Here is a tiny trained network, its code and every weight. The questions are about switching its units off for an input and a class, where a switched-off unit gives its printed mean instead of its output.

import numpy as np


def w(rows, s, z=0):
    codes = np.array(rows[::2]) - 128.0
    scale = np.full(codes.shape[1], s)
    scale[-1] = z or s
    return codes * scale


def f(y):
    return np.maximum(y, 0)


def log_softmax(a):
    a = a - a.max(-1, keepdims=True)
    return a - np.log(np.exp(a).sum(-1, keepdims=True))


def net(x, mask):
    res = np.array(x, float).reshape(1, 3) / 4 @ E
    y = f(res @ A[0][:, :-1].T + A[0][:, -1])
    res = res + np.where(mask, y, B[0][:, -1]) @ B[0][:, :-1]
    return log_softmax(res[-1] @ U[:, :-1].T + U[:, -1])


A, B = {}, {}
E = w([
[62,201,13,108,123,200,158,149,164,130],'x0',
[66,192,145,120,178,91,104,58,225,136],'x1',
[117,162,211,141,149,248,142,91,92,103],'x2',
],0.013)
A[0] = w([
[133,92,196,128,142,90,131,128,124,125,116],'n0',
[134,158,152,106,123,114,127,71,188,145,106],'n1',
[121,116,122,146,126,119,143,116,136,140,201],'n2',
[144,89,110,120,109,149,132,172,67,102,85],'n3',
[143,130,120,125,115,138,128,147,106,131,218],'n4',
[84,152,157,141,136,106,111,130,170,115,101],'n5',
[112,131,100,124,129,154,120,140,135,130,193],'n6',
[125,141,68,124,151,170,136,137,134,118,109],'n7',
[128,142,103,120,104,92,120,131,132,133,94],'n8',
[118,115,99,114,98,56,146,153,130,134,112],'n9',
[134,130,177,127,137,202,128,130,127,125,103],'n10',
[159,104,185,121,124,102,105,105,102,140,118],'n11',
[124,143,134,111,139,102,141,122,154,145,114],'n12',
[138,110,53,132,145,47,123,143,116,127,83],'n13',
[129,152,120,124,108,113,146,133,133,137,100],'n14',
[111,138,66,114,148,171,110,134,142,126,94],'n15',
[108,154,207,126,125,254,128,97,98,130,98],'n16',
[139,94,54,132,125,71,114,147,140,133,128],'n17',
[127,147,113,137,115,152,118,131,131,137,125],'n18',
[115,108,153,131,138,112,120,122,106,117,159],'n19',
[86,165,169,137,142,102,109,74,218,113,107],'n20',
[167,68,84,136,112,175,120,181,31,137,110],'n21',
[145,110,117,121,121,139,128,149,82,131,72],'n22',
[129,133,53,128,116,174,133,161,104,130,109],'n23',
[162,101,232,141,123,48,127,128,106,124,94],'n24',
[106,165,60,144,114,170,130,121,149,128,86],'n25',
[129,134,133,125,133,123,122,132,131,118,247],'n26',
[124,143,87,132,121,151,134,109,158,129,135],'n27',
],0.017,0.015)
B[0] = w([
[99,125,133,105,96,140,130,137,145,131,196],'n0',
[136,163,132,137,160,115,158,121,125,142,179],'n1',
[135,104,115,113,125,150,110,119,67,136,180],'n2',
[137,156,138,150,158,108,175,129,134,152,197],'n3',
[140,104,134,122,130,149,105,101,48,147,202],'n4',
[138,156,139,140,147,113,157,129,128,141,167],'n5',
[103,105,129,108,110,135,113,115,90,136,192],'n6',
[82,122,135,122,99,127,117,130,145,129,185],'n7',
[144,122,113,152,121,139,126,112,160,115,159],'n8',
[172,122,120,143,124,147,106,138,154,109,199],'n9',
[162,127,104,134,129,124,92,142,154,113,194],'n10',
[69,131,109,115,105,125,117,117,146,135,201],'n11',
[139,146,145,139,146,131,146,134,133,130,155],'n12',
[167,128,121,144,138,130,93,152,166,97,208],'n13',
[128,126,149,125,117,128,121,170,130,132,139],'n14',
[88,124,135,108,106,124,142,134,160,118,184],'n15',
[192,105,107,156,125,133,74,148,170,90,254],'n16',
[170,113,110,145,129,132,82,130,146,102,222],'n17',
[106,127,132,119,122,127,123,136,126,124,153],'n18',
[105,107,140,110,121,137,130,116,114,114,173],'n19',
[148,160,143,157,168,109,187,123,106,157,215],'n20',
[138,181,147,145,183,96,186,118,117,145,249],'n21',
[130,167,141,150,145,135,151,129,155,150,162],'n22',
[72,137,137,114,109,121,151,129,169,136,203],'n23',
[52,124,134,107,85,125,130,142,174,126,239],'n24',
[80,132,135,103,97,116,126,134,171,133,198],'n25',
[122,87,116,91,135,151,70,113,1,136,212],'n26',
[91,119,139,122,111,130,136,123,135,127,179],'n27',
],0.036,0.021)
U = w([
[35,120,150,101,79,124,110,143,165,141,107],'0',
[176,111,97,205,154,139,45,177,171,69,112],'1',
[120,180,168,184,197,91,162,121,119,181,130],'2',
[110,69,124,98,131,172,76,89,5,149,253],'3',
[135,119,129,128,79,162,189,112,140,145,88],'4',
[138,72,135,125,151,146,195,111,143,95,93],'5',
],0.011,0.0067)

Each question gives the input, the list of numbers given to net, and the class t.
The units are the neurons (one row each of A and B). Each row of codes is followed by its name. A weight is (code - 128) times the scale printed after its matrix; where a second scale follows, it is the last column's (A, B and U).
mask holds one flag per neuron, in row order. A switched-off neuron (its flag False) gives its mean, the last column of its row in B, instead of its output. The means were averaged over made-up inputs and are rounded, as every weight is.
A unit's drop is (log p(t) with every unit on - log p(t) with that unit switched off) / (log p(t) with every unit on - log p(t) with every unit switched off).
The circuit of an input: a set's keep is (log p(t) with only the set's units on - log p(t) with every unit switched off) / (log p(t) with every unit on - log p(t) with every unit switched off). Starting from the 12 units with the biggest drops (on a tie, the unit counted first), units are removed one at a time, each time the one whose removal leaves the highest keep (on an exact tie, the one counted first), for as long as the keep stays at least 0.8.
circuit, biggest first: the units of the circuit, biggest drop first
unit that matters most: the unit with the biggest drop
top k neurons: the k neurons with the biggest drops, biggest first
drop when u is switched off: that unit's drop, to one decimal
input [6,2,8], class 1: circuit, biggest first => (n16)
input [5,5,-6], class 1: top 3 neurons => (n17, n13, n24)
input [-3,0,3], class 3: circuit, biggest first => (n23, n13)
input [-2,1,3], class 3: top 2 neurons => (n13, n17)
input [-5,6,-6], class 1: top 3 neurons => (n21, n13, n17)
input [2,5,5], class 1: top 2 neurons => (n16, n21)
input [7,8,4], class 2: top 4 neurons => (n20, n1, n24, n5)
input [3,2,-4], class 1: top 2 neurons => (n24, n13)
input [4,-6,-7], class 1: top 2 neurons => (n17, n13)
input [4,8,-7], class 2: top 2 neurons => (n20, n16)
input [1,-3,-3], class 3: top 3 neurons => (n16, n10, n20)
input [6,-1,-8], class 1: top 2 neurons => (n17, n13)
input [2,3,-3], class 3: top 2 neurons => (n16, n21)
input [0,-5,1], class 2: unit that matters most => n21
input [-1,3,0], class 3: top 2 neurons => (n21, n3)
input [-8,-8,-7], class 0: drop when n11 is switched off => 5.7
input [-4,0,8], class 1: drop when n16 is switched off => 3.8
input [-8,-5,-4], class 0: drop when n24 is switched off => 4.1
